Here is a tiny trained network, its code and every weight. The questions are about switching its units off for an input and a target symbol, where a switched-off unit gives its printed mean instead of its output.

import numpy as np


def w(rows, s, z=0):
    codes = np.array(rows[::2]) - 128.0
    scale = np.full(codes.shape[1], s)
    scale[-1] = z or s
    return codes * scale


def norm(h):
    return h / np.sqrt((h * h).mean(-1, keepdims=True) + 1e-5)


def f(y):
    return np.maximum(y, 0)


def softmax(a):
    e = np.exp(a - a.max(-1, keepdims=True))
    return e / e.sum(-1, keepdims=True)


def log_softmax(a):
    a = a - a.max(-1, keepdims=True)
    return a - np.log(np.exp(a).sum(-1, keepdims=True))


def net(x, mask):
    ids = ['αβγδεζηλμξπστφω'.index(c) for c in x.split()]
    T = len(ids)
    res = E[ids] + P[:T]
    r = norm(res)
    for j in range(2):
        rows = slice(3 * j, 3 * j + 3)
        q, k, v = (r @ M[0][rows].T for M in (Q, K, V))
        z = softmax(np.where(np.tri(T) > 0, q @ k.T / 3**0.5, -1e9)) @ v
        o = O[0][rows]
        res = res + np.where(mask[j], z, o[:, -1]) @ o[:, :-1]
    y = f(norm(res) @ A[0][:, :-1].T + A[0][:, -1])
    res = res + np.where(mask[2:6], y, B[0][:, -1]) @ B[0][:, :-1]
    return log_softmax(norm(res)[-1] @ U[:, :-1].T + U[:, -1])


Q, K, V, O, A, B = {}, {}, {}, {}, {}, {}
E = w([
[163,133,167,105,145],'α',
[135,172,129,128,148],'β',
[139,152,175,166,144],'γ',
[168,167,141,125,120],'δ',
[106,130,165,152,162],'ε',
[157,128,133,80,131],'ζ',
[134,157,170,169,171],'η',
[125,133,143,137,126],'λ',
[142,147,158,117,172],'μ',
[167,180,154,143,176],'ξ',
[122,90,8,78,186],'π',
[136,159,157,113,143],'σ',
[173,146,121,94,123],'τ',
[84,182,190,181,153],'φ',
[122,164,141,183,134],'ω',
],0.014)
P = w([
[114,62,81,110,86],'0',
[84,192,200,72,182],'1',
[81,190,200,70,172],'2',
[98,187,196,69,164],'3',
[91,213,222,87,165],'4',
[90,215,213,103,159],'5',
[104,240,213,95,146],'6',
[93,235,208,108,151],'7',
[116,239,229,105,130],'8',
[115,217,255,104,148],'9',
],0.0066)
Q[0] = w([
[113,239,163,93,194],'head 0',
[132,56,90,190,41],'head 0',
[126,83,146,109,103],'head 0',
[154,121,96,170,86],'head 1',
[145,5,89,115,122],'head 1',
[157,82,61,174,91],'head 1',
],0.012)
K[0] = w([
[156,3,6,181,170],'head 0',
[107,192,255,151,26],'head 0',
[130,162,161,140,129],'head 0',
[123,241,221,103,130],'head 1',
[52,217,136,85,184],'head 1',
[138,203,188,35,232],'head 1',
],0.0082)
V[0] = w([
[205,9,177,202,18],'head 0',
[164,8,238,110,208],'head 0',
[11,47,14,59,146],'head 0',
[2,63,146,94,229],'head 1',
[197,87,218,162,16],'head 1',
[13,106,110,226,83],'head 1',
],0.0087)
O[0] = w([
[199,32,184,114,136,14],'head 0',
[175,123,114,199,7,172],'head 0',
[101,191,180,76,91,252],'head 0',
[140,157,120,117,65,148],'head 1',
[157,141,186,168,172,92],'head 1',
[195,172,99,114,163,82],'head 1',
],0.014,0.0035)
A[0] = w([
[139,126,105,181,75,129],'neuron 0',
[177,152,140,160,46,4],'neuron 1',
[43,119,217,106,230,100],'neuron 2',
[9,223,147,99,1,116],'neuron 3',
],0.011,0.0033)
B[0] = w([
[78,78,40,62,188,159],'neuron 0',
[88,82,76,32,97,161],'neuron 1',
[104,105,47,30,2,197],'neuron 2',
[126,196,181,200,241,246],'neuron 3',
],0.0097,0.014)
U = w([
[220,195,108,80,15,34],'α',
[81,167,93,213,20,135],'β',
[179,199,42,160,163,163],'γ',
[194,150,109,55,220,158],'δ',
[51,173,46,36,166,47],'ε',
[88,42,170,123,208,158],'ζ',
[219,150,210,84,111,129],'η',
[111,153,159,234,221,117],'λ',
[141,69,187,188,56,199],'μ',
[182,105,28,137,98,254],'ξ',
[107,129,251,147,106,90],'π',
[84,95,132,31,46,119],'σ',
[132,146,138,115,126,72],'τ',
[56,73,45,192,166,98],'φ',
[223,114,149,236,178,169],'ω',
],0.012,0.0038)

Each question gives the input, a string of symbols that net reads in full, and the target symbol t.
The units are the heads (3 rows each of Q, K, V and O) and the neurons (one row each of A and B). Each row of codes is followed by its name. A weight is (code - 128) times the scale printed after its matrix; where a second scale follows, it is the last column's (O, A, B and U).
mask holds one flag per unit, heads first, then neurons. A switched-off unit (its flag False) gives its mean, the last column of its rows in O or B, instead of its output. The means were averaged over made-up inputs and are rounded, as every weight is.
A unit's drop is (log p(t) with every unit on - log p(t) with that unit switched off) / (log p(t) with every unit on - log p(t) with every unit switched off).
The circuit of an input: a set's keep is (log p(t) with only the set's units on - log p(t) with every unit switched off) / (log p(t) with every unit on - log p(t) with every unit switched off). Starting from all 6 units, units are removed one at a time, each time the one whose removal leaves the highest keep (on an exact tie, the one counted first), for as long as the keep stays at least 0.8.
units of the circuit, in order: the units of the circuit, biggest drop first
k most important neurons: the k neurons with the biggest drops, biggest first
which heads matter: for each layer, one digit per head in row order, 1 if its drop is at least 0.15 and else 0, layers parted by /
drop of u: that unit's drop, to one decimal
input λ μ β, target η: units of the circuit, in order => [head 0]
input ω μ ε τ α ζ γ λ, target δ: units of the circuit, in order => [head 1; head 0]
input γ γ μ ε λ δ μ β η, target ω: which heads matter => 11
input α β ω ζ β ζ μ τ ω ω, target μ: which heads matter => 11
input ξ φ ξ τ ε ω, target φ: units of the circuit, in order => [head 0; head 1]
input γ β δ τ, target ω: which heads matter => 11
input η α β μ α τ, target ξ: which heads matter => 10
input δ β μ τ ω μ, target ζ: which heads matter => 11
input τ γ ε μ μ δ τ γ τ φ, target σ: 2 most important neurons => [neuron 2; neuron 3]
input τ ζ τ φ σ τ δ β φ τ, target σ: units of the circuit, in order => [neuron 2; head 1]
input η μ ξ δ μ τ ω δ, target ξ: units of the circuit, in order => [head 0; neuron 0]
input η μ β λ η ξ, target ξ: units of the circuit, in order => [head 0; neuron 3]
input ζ λ μ γ μ δ σ φ μ, target π: units of the circuit, in order => [head 0; head 1]
input γ ζ β λ μ μ, target ω: units of the circuit, in order => [head 0]
input τ α μ β γ μ τ η α ξ, target σ: which heads matter => 00
input ω τ φ μ α, target δ: which heads matter => 11
input τ μ μ ζ ε, target σ: units of the circuit, in order => [neuron 2; head 0]
input μ λ ω β τ σ μ ζ, target β: which heads matter => 10
input λ δ ω, target η: drop of head 0 => 0.4
input μ η μ ξ, target β: drop of head 0 => 0.9
